[100 = 0]
[ 84  89  83  68 131 129 113  94  82 132  96 116  73 112  74 105 109 110
  96  81]	(33)
[ 91  99  99  95 104 104 100 111  99  99  97 106  93 104 106 100  99 103
 102 102]	(33)
[ 96  86  90  80 134 122 111  98  78 122  95 105  80 109  79 102 105 112
  96  88]	(33)
[ 54  75 121 113  86 115  65 113  97 138 117  20  63 115 108  95  74 124
  89  99]	(27)
[ 25  61 152  80 104  92 101  82 122  96 118 120  84 123 122  91  91 125
  51 114]	(27)
[ 69  66 167  97  86 134 100  74  87  92  98  28 106 117 133 104 104 104
  83  87]	(27)
[108  93  99 114  93  99  98 105 107  84 102  99 101  92 114  99  99  97
  99 108]	(33)
[104 105 111 112  97  91  95 108 105  88 100  84 108  94 113  96  97  97
  99 104]	(33)
[107 114  64 121 115 130  78  56 111   0  97 175 127 135 111 118  96  98
 139 111]	(27)
[ 94  95 103  80 117 123 109  98  85 120  95 104  79 109  80 100 107 109
  94  87]	(33)
[ 95  96 110  86 108 111 105  99  91 109 100 105  94 104  95 101 108 103
 100  98]	(33)
[ 93  96  97 110 100 103  94 108  95  97  99 100 100  99  91 101 108 107
 104  92]	(33)
[ 45  93  44 114 120 148 120 102  70 112 103  77 108  63  82  88 148 133
  90 117]	(27)
[125  82 187 150 109  83 103  80  85 125  91  91  52 141  46 114 142 106
  99 116]	(27)
[119  90 135 101  98 110  97  61 142  47  95 184  88 114 124  94  68  69
 100 132]	(27)
[ 90 113  22  95  44 133  87 113 112 156  76  51  95  91  90 125 128 155
  94  94]	(27)
[157  81   0 117 171 114  88  94  79  86  88  81 108 160 151  99 136  94
 100 104]	(27)
[ 85  94  89  75 127 116 108  96  84 113  95 115  76 104  79 107 108 113
 101  86]	(33)
[ 96  94 110 116 102  87  97 106 111  91 102 104 108  91 110 102  97  99
  96 109]	(33)
[101 106 108  98 111 100 103 100 103 102  98 101  96  99  96 103  99 100
 102  98]	(33)
[104  91 114 118  84  96  98 107 101  84 104  88 108  94 108 101  94  92
 100 110]	(33)
[102  94 101  82 117 114 100  98  98 104  99 100  97 100  93  97 103 102
  96  98]	(33)
[111  85 131 200 199  66  71  95 102 111 104 182  73 122  86  89 107 112
 133  99]	(27)
[111 134  74  69 121 120 128 145  66  60  95  81 170  48 121 108  79 121
 102  62]	(27)
[ 58  52  99  69 162 122  95  79 103 131  98 186  90 104  55  77 111 139
 107  59]	(27)
[105  32  14  91 186 125 104  85  54 185  78 139 102  89  76 133  79 134
 133  46]	(27)
[106  98 110 101  96  93  97 101 102  99 102 101  91  93 103 100  98  96
 103 106]	(33)
[100 107  99 118  91  87  97  91 102  98 101  95 107  97 116  99  94  96
 104 110]	(33)
[ 98  96 104 102  91  98  99 106 104  99 104  91 103  94 110 100  96  96
 104  99]	(33)
[105  90  98 107  95  98  94 101 108  87 103  99 114  88 105 100  97  93
  96 108]	(33)
[102  34 134 140  90 114 111 105 116 111 107  68  99 117 106  97 118 117
  93 110]	(27)
[ 83  91  92  67 143 119 115 100  81 127  89 103  72 110  75 101 115 113
 102  84]	(33)
[ 89  99  92  88 121 111 106  92  85 110  97 101  90 102  88  99 106 109
 103  85]	(33)
[ 71 104 149 119  96  73  87 104  95 100  98 114 155 128 121 113  88  59
  97  92]	(27)
[101  97 109 103  97  94  99 105 108  95 102 103 102  96 105 105  97  98
  95 103]	(33)
[150 149   0  65  74 130  99  75  97  70 106  69  87 128 148 108  66  76
  84  62]	(27)
[ 78 102  49  83 140 146 134  58 167  84 125 110  47 108 109 119  80  91
 113 120]	(27)
[100  97 100 108  93 105  99 100  98  96 101 102  97  92  98  95  99 102
 103 103]	(33)
[102  91 104  88 118 105 105  98  91 121  99 100  96 104  94 102  96 105
 100  98]	(33)
[ 98 105  93 108 100 101 109 107 102  95 100 103 108  91 109  97  99 102
 100  97]	(33)
[ 93  91  89  81 124 117 104  96  77 119  96 118  78 106  85 100 105 106
  97  87]	(33)
[103  95 112 123  86  81  94 108 111  77 103  92 120  83 123  95  92  90
 100 116]	(33)
[101  99  93 102  92 103  96 107 100 106 103  90 102  96 107 100  96 100
 103 108]	(33)
[100 103 109 101 102  99 102  99  96  99 104 103  99  95 106 100  95 104
  96 102]	(33)
[103 100  98 102  96  97  99  98  98  92 100 107 103  96 104  98  97 100
 102 101]	(33)
[110  98 121 120 112  87 118 113 102 110  94  56 132  83 109 103 147  86
 105  81]	(27)
[ 98  97 152  87 176 103  89 104  61  86  80  67 102 103 109  82  63 103
  63 117]	(27)
[ 94  83  75  81  10 122  95  72  96  45  86 118 115  99  98 115  73 118
  84 168]	(27)
[119  99 109 121  77  88  95 116 117  78 106  92 120  86 129  96  91  86
  96 114]	(33)
[141 102  85  77  84 155 126  83 104  98  86 109  97  98  64  91 117 101
  86  75]	(27)
[106 105 110 114  78  87  98 111 104  80 103  94 115  88 112 100  97  88
  98 113]	(33)
[116 113 102  85 181 118  68  53 104 107  97 102 113  97  63 114  89 117
 101 102]	(27)
[ 92  91  92  81 123 117 108  99  86 126  94 105  82 108  85 103 109 115
  98  93]	(33)
[ 90  85  99  82 120 107  95  96  91 112  98  98  82 109  83 101 112 108
 102  92]	(33)
[126  59 126  80 108 119 109  92  89  82 101 110 123  87 105  97 111 103
 137 108]	(27)
[ 49 109  64  64 123 115 134  76 111  48 105 100 114  78 127  89 105 113
 106 132]	(27)
[107 141 141 160  48  68  69  96 108  55  95 108 169  90 135  97  80  83
  72 174]	(27)
